Below is a small trained network, with its code and all its weights. Each question gives an input and a target symbol and asks what happens when units are switched off, that is, made to give their printed mean instead of their output.

import numpy as np


def w(rows, s, z=0):
    codes = np.array(rows[::2]) - 128.0
    scale = np.full(codes.shape[1], s)
    scale[-1] = z or s
    return codes * scale


def norm(h):
    return h / np.sqrt((h * h).mean(-1, keepdims=True) + 1e-5)


def f(y):
    return y / 2 * (1 + np.tanh(0.7978845608 * (y + 0.044715 * y**3)))


def softmax(a):
    e = np.exp(a - a.max(-1, keepdims=True))
    return e / e.sum(-1, keepdims=True)


def log_softmax(a):
    a = a - a.max(-1, keepdims=True)
    return a - np.log(np.exp(a).sum(-1, keepdims=True))


def net(x, mask):
    ids = ['αβγδζξπστω'.index(c) for c in x.split()]
    T = len(ids)
    res = E[ids] + P[:T]
    u = 0
    for l in range(2):
        q, k, v = (norm(res) @ M[l].T for M in (Q, K, V))
        z = softmax(np.where(np.tri(T) > 0, q @ k.T / 3**0.5, -1e9)) @ v
        res = res + np.where(mask[u], z, O[l][:, -1]) @ O[l][:, :-1]
        u += 1
        y = f(norm(res) @ A[l][:, :-1].T + A[l][:, -1])
        res = res + np.where(mask[u : u + 12], y, B[l][:, -1]) @ B[l][:, :-1]
        u += 12
    return log_softmax(norm(res)[-1] @ U[:, :-1].T + U[:, -1])


Q, K, V, O, A, B = {}, {}, {}, {}, {}, {}
E = w([
[170,154,154],'α',
[83,123,117],'β',
[91,116,129],'γ',
[138,132,127],'δ',
[154,128,158],'ζ',
[116,124,126],'ξ',
[75,143,253],'π',
[102,118,131],'σ',
[90,109,129],'τ',
[138,130,130],'ω',
],0.044)
P = w([
[81,144,2],'0',
[27,173,201],'1',
[101,42,101],'2',
[71,197,194],'3',
[104,32,118],'4',
[72,207,193],'5',
[112,33,119],'6',
[79,215,190],'7',
[130,50,111],'8',
],0.0074)
Q[0] = w([
[99,70,185],'0.h0',
[152,24,152],'0.h0',
[73,236,3],'0.h0',
],0.008)
K[0] = w([
[3,87,68],'0.h0',
[71,29,131],'0.h0',
[235,245,75],'0.h0',
],0.0054)
V[0] = w([
[41,128,112],'0.h0',
[133,193,207],'0.h0',
[38,3,172],'0.h0',
],0.0037)
O[0] = w([
[255,181,147,211],'0.h0',
[62,137,172,124],'0.h0',
[146,216,85,252],'0.h0',
],0.0072,0.0026)
A[0] = w([
[159,4,187,2],'0.n0',
[233,91,177,89],'0.n1',
[141,233,187,91],'0.n2',
[166,166,124,155],'0.n3',
[119,85,166,77],'0.n4',
[126,117,185,110],'0.n5',
[63,182,136,20],'0.n6',
[108,122,169,11],'0.n7',
[170,100,166,86],'0.n8',
[103,127,129,61],'0.n9',
[159,49,101,131],'0.n10',
[118,88,195,72],'0.n11',
],0.011,0.0059)
B[0] = w([
[155,35,49,129],'0.n0',
[253,241,168,221],'0.n1',
[24,109,102,254],'0.n2',
[112,115,161,166],'0.n3',
[158,142,40,119],'0.n4',
[97,171,73,164],'0.n5',
[156,132,173,152],'0.n6',
[151,186,107,103],'0.n7',
[187,194,116,139],'0.n8',
[125,152,125,107],'0.n9',
[134,63,146,166],'0.n10',
[127,151,29,142],'0.n11',
],0.0069,0.0041)
Q[1] = w([
[137,208,187],'1.h0',
[207,60,135],'1.h0',
[8,200,177],'1.h0',
],0.015)
K[1] = w([
[152,178,73],'1.h0',
[150,140,232],'1.h0',
[105,145,9],'1.h0',
],0.014)
V[1] = w([
[213,66,126],'1.h0',
[120,183,52],'1.h0',
[65,6,202],'1.h0',
],0.011)
O[1] = w([
[101,85,254,66],'1.h0',
[120,220,87,252],'1.h0',
[82,11,88,67],'1.h0',
],0.0082,0.0029)
A[1] = w([
[140,133,178,70],'1.n0',
[176,95,40,149],'1.n1',
[78,133,67,183],'1.n2',
[164,195,222,127],'1.n3',
[72,149,171,2],'1.n4',
[110,192,146,51],'1.n5',
[206,84,141,171],'1.n6',
[133,71,66,144],'1.n7',
[81,116,249,3],'1.n8',
[238,34,86,159],'1.n9',
[151,178,127,123],'1.n10',
[84,103,138,58],'1.n11',
],0.019,0.0074)
B[1] = w([
[134,66,116,138],'1.n0',
[108,85,184,164],'1.n1',
[167,107,133,202],'1.n2',
[73,83,111,249],'1.n3',
[139,154,202,140],'1.n4',
[164,127,148,170],'1.n5',
[114,255,84,161],'1.n6',
[86,130,194,177],'1.n7',
[229,120,73,158],'1.n8',
[237,212,53,180],'1.n9',
[160,103,121,177],'1.n10',
[133,121,71,136],'1.n11',
],0.014,0.012)
U = w([
[75,194,176,149],'α',
[68,107,58,145],'β',
[93,78,134,219],'γ',
[123,131,60,119],'δ',
[142,148,91,137],'ζ',
[235,79,132,126],'ξ',
[190,96,251,4],'π',
[157,61,124,104],'σ',
[113,81,121,190],'τ',
[132,131,95,76],'ω',
],0.013,0.0037)

Each question gives the input, a string of symbols that net reads in full, and the target symbol t.
The units are the heads (3 rows each of Q, K, V and O) and the neurons (one row each of A and B). Each row of codes is followed by its name. A weight is (code - 128) times the scale printed after its matrix; where a second scale follows, it is the last column's (O, A, B and U).
mask holds one flag per unit, layer by layer, with each layer's heads first. A switched-off unit (its flag False) gives its mean, the last column of its rows in O or B, instead of its output. The means were averaged over made-up inputs and are rounded, as every weight is.
A unit's drop is (log p(t) with every unit on - log p(t) with that unit switched off) / (log p(t) with every unit on - log p(t) with every unit switched off).
The circuit of an input: a set's keep is (log p(t) with only the set's units on - log p(t) with every unit switched off) / (log p(t) with every unit on - log p(t) with every unit switched off). Starting from the 12 units with the biggest drops (on a tie, the unit counted first), units are removed one at a time, each time the one whose removal leaves the highest keep (on an exact tie, the one counted first), for as long as the keep stays at least 0.8.
circuit, biggest first: the units of the circuit, biggest drop first
most important unit: the unit with the biggest drop
top k neurons: the k neurons with the biggest drops, biggest first
k most important neurons of layer l: the k neurons of layer l with the biggest drops, biggest first
input β β ξ π ξ α ω β β, target γ: most important neuron of layer 0 -> 0.n1
input ξ ξ ξ δ, target α: circuit, biggest first -> 0.n2, 0.h0, 1.h0, 1.n9
input ζ ξ δ α δ ξ α γ α, target α: top 2 neurons -> 1.n6, 0.n1
input ζ β ξ γ ζ ξ, target π: top 2 neurons -> 0.n11, 1.n8
input ζ δ ζ α ξ τ ξ α, target π: circuit, biggest first -> 1.n6, 1.n9, 0.n2
input ζ ξ ξ α ζ τ β δ, target π: 4 most important neurons of layer 1 -> 1.n4, 1.n8, 1.n9, 1.n6
input ζ ζ ξ ξ ξ ω α σ, target π: top 2 neurons -> 0.n11, 0.n0
input ξ σ β ζ ξ δ β ζ, target α: circuit, biggest first -> 1.h0, 1.n9, 1.n3
input ξ ξ ξ, target ξ: circuit, biggest first -> 1.n3, 1.n1
input ζ ξ δ ξ δ ξ π σ, target π: top 3 neurons -> 0.n0, 1.n8, 1.n6
input ζ α ζ τ, target π: 4 most important neurons of layer 1 -> 1.n8, 1.n4, 1.n9, 1.n6
input α ζ ξ ξ, target γ: circuit, biggest first -> 1.h0, 1.n9
input δ ξ δ β, target ξ: 2 most important neurons of layer 0 -> 0.n2, 0.n1
input ζ ω ζ γ ξ ξ ζ γ, target π: top 2 neurons -> 0.n11, 1.n8
input ζ ξ ζ ξ ξ τ, target π: most important neuron of layer 0 -> 0.n11
input δ α γ ζ ξ ξ ζ σ, target ξ: 2 most important neurons of layer 0 -> 0.n2, 0.n1
input ζ β ξ δ, target π: 3 most important neurons of layer 0 -> 0.n0, 0.n11, 0.n5
input ζ τ ζ δ γ α γ β, target π: 4 most important neurons of layer 1 -> 1.n4, 1.n8, 1.n6, 1.n9
input ζ δ ξ ξ β γ γ ω, target π: 2 most important neurons of layer 1 -> 1.n4, 1.n8
input ξ α γ δ, target α: circuit, biggest first -> 1.n9
input ζ β π β α ξ, target π: 2 most important neurons of layer 0 -> 0.n0, 0.n11
input ζ τ ξ, target ξ: 2 most important neurons of layer 0 -> 0.n2, 0.n1
input τ ζ α ω, target β: top 2 neurons -> 0.n1, 0.n2
input ζ ζ ξ ζ π β, target π: top 2 neurons -> 0.n0, 0.n11
input α δ ζ δ, target γ: 2 most important neurons of layer 0 -> 0.n1, 0.n2
input π ω α, target α: 2 most important neurons of layer 1 -> 1.n8, 1.n9
input α ξ δ ξ γ σ, target γ: most important unit -> 1.h0
